Below is a small trained network, with its code and all its weights. Each question gives an input and a class and asks what happens when units are switched off, that is, made to give their printed mean instead of their output.

import numpy as np


def w(rows, s, z=0):
    codes = np.array(rows[::2]) - 128.0
    scale = np.full(codes.shape[1], s)
    scale[-1] = z or s
    return codes * scale


def f(y):
    return np.maximum(y, 0)


def log_softmax(a):
    a = a - a.max(-1, keepdims=True)
    return a - np.log(np.exp(a).sum(-1, keepdims=True))


def net(x, mask):
    res = np.array(x, float).reshape(1, 7) / 4 @ E
    y = f(res @ A[0][:, :-1].T + A[0][:, -1])
    res = res + np.where(mask, y, B[0][:, -1]) @ B[0][:, :-1]
    return log_softmax(res[-1] @ U[:, :-1].T + U[:, -1])


A, B = {}, {}
E = w([
[166,14,125],'x0',
[125,129,124],'x1',
[224,155,173],'x2',
[132,130,130],'x3',
[83,104,253],'x4',
[125,131,126],'x5',
[136,126,134],'x6',
],0.0068)
A[0] = w([
[154,134,80,68],'N0',
[177,148,69,80],'N1',
[175,125,143,164],'N2',
[180,157,153,252],'N3',
[130,136,168,123],'N4',
[159,70,73,71],'N5',
[185,99,49,101],'N6',
[133,193,51,98],'N7',
[164,8,123,95],'N8',
[83,81,102,160],'N9',
[210,115,139,123],'N10',
[114,119,167,104],'N11',
],0.013,0.0031)
B[0] = w([
[116,84,212,174],'N0',
[121,95,183,202],'N1',
[67,162,26,187],'N2',
[83,89,26,229],'N3',
[59,86,153,169],'N4',
[108,138,184,201],'N5',
[92,107,196,230],'N6',
[135,100,216,223],'N7',
[142,255,161,253],'N8',
[71,192,45,195],'N9',
[91,146,87,207],'N10',
[148,85,152,168],'N11',
],0.0069,0.0057)
U = w([
[128,93,118,200],'0',
[144,221,161,137],'1',
[134,46,112,194],'2',
[139,58,113,164],'3',
[123,2,249,2],'4',
[101,137,21,63],'5',
[173,110,81,106],'6',
],0.0091,0.0052)

Each question gives the input, the list of numbers given to net, and the class t.
The units are the neurons (one row each of A and B). Each row of codes is followed by its name. A weight is (code - 128) times the scale printed after its matrix; where a second scale follows, it is the last column's (A, B and U).
mask holds one flag per neuron, in row order. A switched-off neuron (its flag False) gives its mean, the last column of its row in B, instead of its output. The means were averaged over made-up inputs and are rounded, as every weight is.
A unit's drop is (log p(t) with every unit on - log p(t) with that unit switched off) / (log p(t) with every unit on - log p(t) with every unit switched off).
The circuit of an input: a set's keep is (log p(t) with only the set's units on - log p(t) with every unit switched off) / (log p(t) with every unit on - log p(t) with every unit switched off). Starting from all 12 units, units are removed one at a time, each time the one whose removal leaves the highest keep (on an exact tie, the one counted first), for as long as the keep stays at least 0.8.
units of the circuit, in order: the units of the circuit, biggest drop first
most important unit: the unit with the biggest drop
k most important neurons: the k neurons with the biggest drops, biggest first
drop when u is switched off: that unit's drop, to one decimal
input [6,4,-7,-5,2,-2,2], class 5: most important unit : N9
input [-2,1,6,1,5,2,-2], class 5: 2 most important neurons : N3, N7
input [-7,-7,7,-8,-1,1,-6], class 2: units of the circuit, in order : N8, N3
input [7,-1,8,2,-2,4,-1], class 5: units of the circuit, in order : N2, N10
input [-2,-5,8,4,6,-5,7], class 5: units of the circuit, in order : N3, N2, N7
input [5,0,0,0,2,-3,2], class 1: units of the circuit, in order : N8, N3
input [7,-7,-8,-7,6,6,-4], class 5: 2 most important neurons : N9, N7
input [8,1,6,-8,-4,-5,-4], class 1: 2 most important neurons : N8, N5
input [-6,-3,4,0,8,-8,-5], class 3: 2 most important neurons : N8, N3
input [-3,-1,8,1,4,-7,7], class 5: 2 most important neurons : N3, N2
input [8,-4,-4,1,7,-1,-7], class 1: 2 most important neurons : N8, N9
input [-6,5,-3,-8,-8,6,3], class 2: 2 most important neurons : N8, N5
input [6,2,-8,-4,2,3,1], class 5: 2 most important neurons : N9, N7
input [-7,7,8,-3,2,-6,2], class 5: most important unit : N3
input [8,-6,4,-1,1,3,-6], class 1: drop when N8 is switched off : 0.8
input [1,-1,3,6,-8,-3,-7], class 4: drop when N6 is switched off : 0.2
input [8,6,-3,-2,-3,1,4], class 1: drop when N3 is switched off : 0.1
